array([[-36,  -2,  16,   3,  -5,   0,   3, -10,   3,  -3,  -7,  -7,  -3,
         10, -27,  -8],
       [ 24,  -2,  20,   3,  -2,   1,   4,   4,   9,  -3,   4,  12,   2,
         -4,  10, -12],
       [ -8,   0,  -3,   0,   2,   1,   1,   9,   5,   0,   7,  14,   3,
         -9,  24,  -5],
       [  4,   2, -15,  -2,  -2,   1,   4,   4,   9,  -3,   3,  12,   2,
         -4,   8, -13]])
|
array([[-36,  16,  -5,   3,   3,  -7,  -3, -27],
       [ 24,  20,  -2,   4,   9,   4,   2,  10],
       [ -8,  -3,   2,   1,   5,   7,   3,  24],
       [  4, -15,  -2,   4,   9,   3,   2,   8]])

array([[ -7,   0, -24, -24],
       [  3,   4,   2,   2],
       [ -9,  -4, -24, -24],
       [ -6,  -6,  -4,  -4],
       [  1,  -7,  24,  23],
       [ -9,  -2, -29, -28],
       [ -7,   0, -24, -24],
       [ -9,  -1, -29, -29],
       [ -8,  -1, -27, -27],
       [ -8,  -4, -21, -21],
       [ -9,  -2, -29, -29]])
|
array([[ -7, -24],
       [  3,   2],
       [ -9, -24],
       [ -6,  -4],
       [  1,  24],
       [ -9, -29],
       [ -7, -24],
       [ -9, -29],
       [ -8, -27],
       [ -8, -21],
       [ -9, -29]])

array([[ -2,   1,  -2,   5,  -3,   3],
       [ 12, -11,  12,   4,   4,  -2],
       [ 15,  -4,   5,   1,   5,  -1],
       [-11,   6,  -4,  -2,  -3,   2],
       [-15,  11,  -8,  -5,  -3,   1],
       [ -7,   5, -10,  -8,   1,   4],
       [  4, -15,   3,   5,  -5,   6],
       [  9,  -9,  11,   3,   2,  -1],
       [-36,  29, -24, -10, -10,   1],
       [  3,  -2,   2,  -4,   2,  -1]])
|
array([[ -2,  -2,  -3],
       [ 12,  12,   4],
       [ 15,   5,   5],
       [-11,  -4,  -3],
       [-15,  -8,  -3],
       [ -7, -10,   1],
       [  4,   3,  -5],
       [  9,  11,   2],
       [-36, -24, -10],
       [  3,   2,   2]])

array([[ 25,  34,  19,   0,  19,  18, -11,  19],
       [ 29,  37,  21,  -1,  21,  21, -15,  21],
       [ 26,  36,  18,  -1,  18,  17, -15,  18],
       [-26, -35, -19,   0, -20, -18,  13, -19],
       [ 27,  37,  19,  -1,  19,  18, -15,  19]])
|
array([[ 25,  19,  19, -11],
       [ 29,  21,  21, -15],
       [ 26,  18,  18, -15],
       [-26, -19, -20,  13],
       [ 27,  19,  19, -15]])

array([[ 28,  29,  13,  -9, -27,   0,  -6],
       [ 22,  24,   9,  -6, -23,   2,  -8],
       [ 17,  15, -18,   4,   6,  -3, -15],
       [  8,  33,  15,   0, -13,   3, -20],
       [ 24,  16, -14,   5,  -5,  -8, -17],
       [ -4,  21,   0,   1,  -7,   1, -28]])
|
array([[ 28,  13, -27,  -6],
       [ 22,   9, -23,  -8],
       [ 17, -18,   6, -15],
       [  8,  15, -13, -20],
       [ 24, -14,  -5, -17],
       [ -4,   0,  -7, -28]])

array([[-11,  37, -31, -29,   7,  11, -10,  -6],
       [-12,  37, -27, -21,   5,   9, -11,  -3]])
|
array([[-11, -31,   7, -10],
       [-12, -27,   5, -11]])
